[ -93 -119  183  209  -78   86  220  145  208  204    7  -89  -23  -34
   -2   36  -70  154 -154   58  -11   11   32 -165  215 -151  210   28
 -153  -12 -104  -87   11  105  168  142   -1  -56 -243  293  234] -> B
[ -88 -181 -250 -293  195  198  -56  156  210   67   91 -349  254  228
  403 -119   95 -172  279  124  156  -11  179 -293 -277  -90  336  349
  203   35   15  -80  459 -116 -289   64  144  -11 -207  128  -22] -> A
[ -27  114   84   71 -242  -61  186 -243  -23  746  -97  223  149 -169
  285 -283   94  398 -177  -68   46 -136  -95  -13  747  107  -36  -83
  136   26  238 -238 -370   51  135  404  350 -242 -475  158  -38] -> F
[-160 -312 -254  -19  157  -28   42 -134  243   11  142    9  105  327
  462  108   70   12  118  114   98  -50   28   64  101  302    1 -141
  250   46   44 -194 -148  -35   48 -300  146  -56 -152   13   80] -> X
[  53   57   94   43 -158   83  -61   -5   -7  186 -137 -120   74 -181
   33  -85  -24   90 -163   66   70  -84   52  -96  168  -38   64    7
 -125 -117   29  -76 -108  -18   70  154   75   -5 -259  309   34] -> Y
[-367 -309 -116  316  253  -25  171  -17  194 -498  -35  -31  127   90
 -124  193   66  171    6  -50   45  308   92    8 -419 -350 -172  -60
 -110   62   42 -372  145   23   24   74  -90  -67  184 -169 -164] -> C
[ -93   76   71   56  -24  277    9   19 -243    0  103  -34 -102   65
  122 -109   86   86 -129  183  231 -192 -257  511   32  169 -152  -15
 -266 -319  -87  550 -229   14 -160 -207  102   36   37  242 -189] -> Y
[-208   -7  210   22 -126  199   19 -122  -77  -36  245  186  -80   50
  277 -259  226   30   15   47 -145   22  -22 -261  -28  135  -44  -57
  -78  -14  220   74  125  309  102 -185 -155 -240 -220  204 -448] -> Y
[ -41  -77 -169  135   14   33  -70  -18 -145 -100 -271 -154  164   99
  191 -135   53  196   72    3  108 -285 -197  133   40  103 -207 -120
   42 -244   -6    2 -141 -195  -72  -63  128  119   53   28 -256] -> A
[-120   41   60  132 -285  316  172   50  170  106   99   32 -212 -128
 -132 -117   26  171 -197   -8  -75    7 -125   99  235   14   40  -39
 -249  -88  275  182  107  120  174  -51  -28 -199 -113  276  -39] -> V
[-124 -103 -156  176  -84   60  -19  -46 -170  -64 -146   42   46   17
  193   47  105  219  -33  -95  236  -94 -225  130  -46   24  -83 -108
  -45 -187   28   17 -291 -237 -148 -116  149   93  -41   40 -287] -> A
[-174  229  105  -94 -638   47  -36  -47  242  458  -17  -63   84 -316
  308 -363  112  -51 -201   29 -234   28   60 -295  106 -215  -68 -351
 -329   58   54 -233 -124  337  -92 -422  -51  -82   34 -154  -20] -> C
[-193  180  -38   82 -139  198 -128  232 -235   64   26   85  -45  -38
  245    0 -100 -121  -40 -225  333  -32 -238  228   86  259   63  -92
   50  -63  -82  363 -272 -218 -395 -342  -60  -16  128   63 -385] -> C
[-194 -255  -32  -42  214  332  237   15   46   92   45  110  -83  -68
  118  210    4  -69    4   44 -274  155   38  -65  -92  363  406  224
  370  116   22  188 -344   39 -123   47  182 -238  -70   29  169] -> F
[-215 -361 -101  290 -219   16    4   54  306 -157 -155  -39  166  -96
  -37  -73  133   49  -92  258  170  560  233   64 -237  -59  -47  103
 -216 -120   13 -123  407  -42   51  239   29  -58  199  117 -393] -> B
[  29  -11   95  -60  194 -148  114 -254  -52 -276   32   35  386  -67
  -50 -153   -7   80 -173   94   40  182   70 -387 -504 -387 -155   33
 -191 -218   78 -354  162   44   79  419  201 -140  246   35  -36] -> Y
[ 236  -15  -10 -212  139 -629  294 -621   57 -209  151  300  289 -289
   79 -440  182  367  353  437 -410 -133  -82 -593 -166  156   89   74
  -93 -248   90 -229 -387  142  432  463  237  -75  -93   85   74] -> V
[ 257   32   35   53  202   85  120 -191  143  227  -74   40   -6  239
  209   57  103  -21  330  -38 -122 -112  106 -131   98  165   66  -96
   51   61 -138 -118 -298  -56   90  -65   89   89 -324 -137  399] -> X
[ -41  167  617    5  347  452  154 -145  -48   83  486  -78 -233  188
   21  165 -375 -204   -7 -253   41  220 -189 -212   24   78   16 -130
  -78 -166 -217  174 -217  -14   84   84   52  -21 -404  292  245] -> B
[ -63  -23    8   32   59 -134  295 -300  178 -310  -36 -110   84 -114
 -172  -35  -82   11  -39  247   58  533  -38   80 -441  -26  -94  -81
 -108 -317   65 -245  332  231  159  376   99  -56  289   36 -120] -> C
[-101 -170   56   -5  -56   51   31 -126  217 -250   96   -3  190  -56
  101 -116  100  -45 -175  160 -111  470  -20 -236 -494  -26 -245 -101
  -74 -136  192  -36  276  121  -71  145   77 -138  303   89 -378] -> X
[-200 -230  144  -32   15   17  132  -71   80  -91   50  120  145   -5
   89 -138  149  -70 -150  219  254  543   15  -79 -543 -170  -69   82
 -240 -177   87  -32  193  159  -82  278   38 -164  143  137 -288] -> A
[ -35 -283   95   53  272  141  131   42   94 -264  132  217   63  -60
   54  -54  148   58  -10  232  239  323  224  187 -559 -224   22   97
 -238 -117  148   93  210  275    9  231   58 -178  196  158 -308] -> B
[ -35   45 -202  127    4 -195  -88  -13  -78 -169  -80 -227   20   20
   85  136  -10  135   64   15  239 -232 -301  406   26  -26 -215  -71
   41 -314  127  -56  -51 -249 -279 -306  109  118   96   -7 -271] -> V
[-117  235 -338  136 -147 -470 -318  -31  -85    8 -191 -194  140  -63
  -26  217   -9   32 -231 -152 -206  -81 -308  204  147   10 -200 -115
   79 -348  158 -259 -144 -212 -156 -424  180  146  267  -95 -179] -> Y
[  62   87  236   75   55  382  243  127 -106  275  163  225   32 -213
  -26 -228 -136  214 -194 -118  112    2  149  -96  359   18 -116   35
 -130  -93  150   65 -286  167  457  218   40 -107 -271  262  -10] -> A
[ -82   79   79  -99   63  170   90 -156  149 -129  121 -165  134 -202
 -139  -54   55  -10 -258  203  -80  368   57  -93 -605 -227 -166   49
 -217 -225  194   80  109  146 -130  235  254 -121  117  295  -76] -> C
[ 302 -189  -48  -91  205  106  127  -96   40  -99  -89  105   73  182
  539   15    5  -27  330  138  109   46  159 -188 -123  376  189  150
  132   53  117 -369   30    2   70   88  168  -94   60 -104   16] -> Q
[-178  192 -221  -17  -13 -195 -163 -167 -138  -85 -100 -142  -62  -22
 -125  152   31   92 -284   64  246  -94 -282  470  -11   26 -127   21
  -32 -385   96  126 -150 -144 -175 -323   64  199  224   57    7] -> A
[  36   36  133   58  116   75  -63 -183   84 -313  121   42  113 -232
 -103  -63  -92   22  -70  103  -67  534  234   15 -577 -319 -252  -14
 -222 -271  180 -283  307  356  197  189   30  -37  268  -39 -201] -> Q
[-174 -205  103 -237  -84  601  114  264  101  170  -33 -286  164  -71
  543    8  129 -194   12  279  106  261  268 -139 -167   49  184  338
  -18   80  -60   34  -80  296   59  165  209  -35 -119  137   83] -> A
[ -76 -121  170  126  203  136  178  -44   63 -192  145  299   93 -120
  -87 -101  -24  111  -38   18  290  434   36 -113 -353 -130 -143   -2
  -12  -20  153   25  155  134   83  339  -42 -213  169  150 -281] -> V
[  36  362 -164  123   83 -293 -169  -10  -28   21  -28   39 -227   33
  -64  126  -54  -28  -93 -265  256  -68 -215  426  186  149   -9 -199
   97 -170  -76   50 -217 -246  -97  -91   -8  335   79 -174 -181] -> X
[  32  -21   14  -68  150  -53  106 -203  -19  201   70  -13   38   37
  185   39   12   38   28  157  216    6  256 -159  -87   90  306   82
  303   81  -19 -121 -115  148  -69   12  173   13 -161   83  228] -> F
[-110   93 -172  -29  -13    9 -112 -149 -112  121 -197  -56   77 -164
   83 -269  -50   76  101  -69 -144 -338  -26  187   78  171   74 -185
  142 -192   75   98 -156  -31 -143 -137  119   -1  142  -91 -242] -> F
[-134 -269  220   -2  162  471  166  192  -64   79  -75  162 -109  -31
  279  195  -98 -149  -28  -71  450  163   88 -660 -203  143  178  102
  469  270 -165 -145 -306 -127  113   78   25 -142 -334  326   13] -> Y
[ 114   -2   46  218   59  -62   59 -289  386 -168  -58  126  178  -31
  -48 -109  112   65   49  107 -335  462   99 -247 -434 -139 -162    4
 -164 -351  134 -350  387  110  152  410   56  -78   42 -118 -149] -> C
[-280 -212  148  -28  126  184   52  -61  187   57   68  134   75  -79
   47 -230 -212  175  -59  155 -357  126   66 -208 -899   89  -93  176
 -203 -216  184 -170  217  364   67  396  116  118  324   59 -268] -> B
[-132 -213   18  -13  212  396   59   26   74  152  -34  -63  137   48
  367   11    5  -76   77   20  -32  154  193 -176 -191  168  256   -2
  275  123  -74   41 -170  259  -72  -34  127 -124 -108  155   70] -> X
[ -66   66  142  114 -206  209  181 -166  156  113  -46  -91 -100    2
 -161 -229   74  158 -172   70  -72 -113  -18  -31  356  -33 -125 -152
  -83  -53  206   21   13  103  269   77  -29 -175 -363  211  159] -> C
[-403 -154 -209  -26 -159 -367  130   -7  297 -120  153 -169   32 -147
  -88  -35  198   38 -136  291 -133   96  189  280 -257 -329  -12   78
 -438 -155  304  -25  359  142  -80  -95   32    6  397 -148 -219] -> Y
[-135 -564 -314  163  110  239 -653  305 -116 -319 -145 -230  325  358
  613  405 -135 -187  204 -315  170  490 -358  142  145  263   82   89
  397   38  -44 -314   35 -517 -358 -173  291 -267  -88  171 -544] -> Q
[-123 -163 -158 -156  262   82  116  -51   11  386  -64   80  124  122
  273  132  -51  -28    3  -22  101  152  105 -469 -244  299  219  236
  328   88   22 -258 -165   76   22   27  283   15 -129  225   99] -> Y
[-176  -90 -260  -33 -208  117 -208   31 -115 -125  -37 -110   61   12
  216  108   65  -24 -100   31  203  -86 -144  173  -15  101 -285   24
   73 -170   34  -14 -165 -386 -229 -355  129   45  -33   18 -244] -> A
[  99  -84   64  174  182  400  194    9  141 -173  129  189   62   64
   25 -211   72   89  -80  168 -139   65  126   19 -481   18  119   -7
 -168 -115   65  -22  315  136   80  202   42 -253   10  158 -115] -> Y
[ -57  148  151   30 -301  243  167 -169  191  330 -213 -352  150 -241
  203  -94  126   49 -180   96    6 -109  163  -48  213 -164   78 -137
 -114   77  -24 -282  124 -152    0  224  193  -15 -227  -41  -19] -> Y
[ -36  -71   10  -80  153  391   33 -202  -34   -9   66   65  -88  -53
  342  -91   75   70   -6  -16   28   45  292 -673 -358   82  259  227
  304    3   -7 -106 -245  268  -82   35   85   57 -297   72   42] -> X
[-331    6 -515  181  -12 -141  -50  255 -200  -71 -166  208 -268  -80
 -545   85 -100   62 -427 -220   19 -278 -146  564  351  212  -94 -164
  472  -85  103  326 -465 -115   94 -301   12  -33  173  -19  -35] -> F
[ 286   -8  309  -37  186   71  122 -195   23  200  160  186  -69  -38
  272 -215  192   46  -52  126   89   -2  236 -490 -148   43  239   52
  120  127  -47 -122 -280  112  -73  -27   33  -16 -315  -19  -12] -> X
[  -7 -316  -60 -109  182  196  202 -139  -54  328  -31  -34  207   46
  261    4   -4  -12   10  173  177  -41  247 -250  -50  281  264   97
  370   78  -80   99 -413  -44 -159  -81  326  -90 -316  190  164] -> C
[  42 -172  117  194  -39 -158  -29  -74  165  -97   34   71  103  -16
   65  -24   78  169 -109  233   91  457   56 -225 -541 -232 -207    3
 -157 -190  102 -299  187  193   67  205  114   50  152  128 -135] -> A
[-174 -113  112   36   94   77  142 -157  216  -67   88  -69  203 -152
 -179  -10   49   16 -208  198  -36  468  175  -24 -328  -92 -226   17
  -95  -82  227   78  108  176   36  295  136 -133  140  195  -92] -> V
[  27 -127  -99 -199   41   85   21   -2  -93  148  -62  -33   35    3
  370   47  -18  -40   -7  174  241   81  121 -208 -140  336  131  225
  252   38   23 -113 -187  230 -175   80  209  -59 -133  304  -18] -> V
[  88  171  244   68 -127   55  166 -124    3  132  147  102  -34  -85
  -42 -163  -14   48  -56   67   94 -107  142   41  272  -50   81  -47
 -269 -126   40  -39 -137   16  377   -8    2 -111 -292   94  134] -> C
[   5  -17  213   -4   41  -89  183 -102   49   -6   38   81  189 -175
   37 -240  110   19 -166  275  244  553   73  -99 -196 -232  -74   24
 -230 -182   30   77  181  348   51  535  148 -223  255  252 -132] -> Y
[ 290  199  169   95  -57  -89   60  -73   54 -122  -21    1  -44 -148
  -32  -71  -12   76 -117  160  185  317   -2  180 -262 -228 -149  -10
 -238 -186  197 -194  227   68  -19  445  174  -89  179   93  -52] -> Q
[  -8 -202 -202  -67  155  219  -67  -88  214   67  -59   50  131   28
  468  151   80   79  148  -22 -137   96   64 -279 -139  214  200   95
  130    7    9 -200 -132   62  -27   -8  205   38 -125    3  -72] -> C
[ -34 -186  199   60  -40   19  178  -71  -48 -200  -72   74  195  -16
 -112 -141   72  -25 -210  202  142  460   81 -456 -397  -53 -228   87
  -54 -125    4 -290  246  140  292  229   40 -182   83  252 -344] -> F
[-215  -73 -109   22 -116  210   11   74  -55  120  -76 -126  -85  -40
  213  184   17  -35 -201 -112  241  -33   13  263   29   87  -47 -152
  -95  -21 -115   16 -220 -201 -155 -130  270   95   18    5 -369] -> F
[ -50   36   56  -65   94 -129  110 -291  -34 -245   -3    7  166  -97
  -52 -184  171   73   48  113  -79  402  -40 -243 -356 -168 -232   49
 -294 -224  227 -156   99  237  146  311  157 -111  240   86 -208] -> Y
[-125 -230 -172 -143  224  -52  123   14   46  152   -9   22   96  198
  326  116  171 -115   28  107  102   15  148 -144 -200  152  265  129
  191    9  -19  -92 -261   37   22   18  249    8 -260  116   66] -> A
[ -25 -144  -77  -17   36  -27   95 -210  168  321  -44   72   95   34
  233   44  135  -43   71  139 -307   40   58 -168 -121  217   69   77
  247 -111  -63 -226 -166  -35  -17  -74  264    4 -295 -106    1] -> B
[-227   88   63   -8  -95  219  245  -37   50  319  108   52  103   18
   61 -169   59  121 -214 -103  -41  -45  -36 -109  213   58   24   23
 -317  -15  127  154 -141  109   84   12   94 -104  -74  168   -8] -> V
[-196 -412  173    8  123   65  385  -15  209  -37  208  -40  393   33
  275  -83  100   49    0  346  293  517  234 -425 -576 -149 -281   22
  -52   74   -1 -133   17  155  231  265  301  -12  169  167 -194] -> X
[ -48 -197 -158  -87   88 -228  119 -219  105  339  -65  137  -38  160
  142  168  -31   22  161 -144 -143    8  146 -224  104  191  309  -77
  207  143  -96 -374 -100  189  168   68   78  189 -259 -250  105] -> F
[  19  138   46  -77   65 -168  -86    5 -464   73  -71 -114   57  141
   88   36   31  161  -92  -35  841  198 -186  112  389  161 -490 -143
  187  252 -102   -5 -372   83  130  124  113  229  -92  381 -207] -> A
[ 127  -99  293 -119  -77   64  296 -116   77   93  -57  -32  158 -249
  -44 -150  -36 -142  -78  332  172  525  261  -80 -267  -43 -138  159
 -181 -202  154  -80  516  158   83  301  128 -232  415   63 -283] -> F
[  64  -90  132   82   13    1   98 -130  131 -189   95   38  132 -119
  -90   -3  102  -14 -160  190  -13  451  118  -97 -395 -241 -209   39
 -210 -140   92 -152  225  105  -76  121   86 -222  170   39 -156] -> V
[  57  -92    6  -42   71  -18  106 -159  167  113  -15  -15  -45  -14
  300   55   69   38   34  245   36    3  186  -98    4  160  103   95
  156   42   18 -256  -53   72  -44  -91  144  -46   13  -40  172] -> B
[ -29 -150  249   69 -182  -78  243 -121  172  331   82   76  -68   -8
  191  -88  138  205  -86  115 -154 -102  -37 -282  231 -147  -44   23
 -242  -37  280 -135   82  -52   51 -142   92 -265  -45   66   61] -> A
[  36  253  214  -54 -229  307  253   24  -10  299  163  146 -167 -194
  -16 -236   75  100 -335   17   45   60 -147 -233  233   69  142  107
 -252  -88  119  172 -180  126   45  -15   22 -214 -206  363   57] -> F
[   7  170  253   13  -99  126  279   36  273   50   73   18  100  -27
  292 -360  137   74 -127  270  -29 -149  194 -101  189   85   24   52
 -415   72    8 -280  -64  101  453  213  -83  -45 -116  -20  105] -> Q
[  -5  -32   44   61   56  -61  216  -36  143  439  -76   73  -67    9
  -73 -209  171  210  -20  -45  146   34   94 -148  387 -179   10   32
 -228 -100  138  -62  -44  125  369  154   66  -11 -380  234   15] -> A
[  14  172 -194   83  203   32   69  -70  165  -62 -151  -65  -51   52
  149  -24  261   83  -64   70   32  -44 -220  313   57  151 -125   -7
  177 -273   62  -11 -193 -107  -44  237  270   79 -141    4 -159] -> B
[  33  -52  128   93  128   73  168  -79  106 -226 -160  -72  117  -27
 -148 -232   85  143  -13  100  122  251   84 -140 -256 -200 -200 -103
 -205  -33   95 -246  249  166  281  459   69 -109  120  193 -199] -> F
[-552 -184 -277   91   47 -207 -113 -142 -171  189  -95  -55  -92  204
  -48  304  190  203  -70 -354  183  260 -348  264   70   61    3 -111
    0   87  233  337 -540   68 -214 -109  242  227  -46  186 -214] -> X
[ -69  140   42  120  -82  329  119   85  238  332   65   -9  -10  -27
   32 -210  -82  123 -130  -41  108 -159  263  127  275  141  129  -38
 -291   53  116   -8   34   80  211  -59  -68   27 -101  111   86] -> V
[-131 -157  -54   83   60  301   79  -71   63 -280  106 -127  377   56
   16 -227  119  -12  -78  129  -35  364  218 -315 -687 -143  -18  115
 -208 -217  123   14  302  149 -175   78   37   26  128   41 -265] -> Y
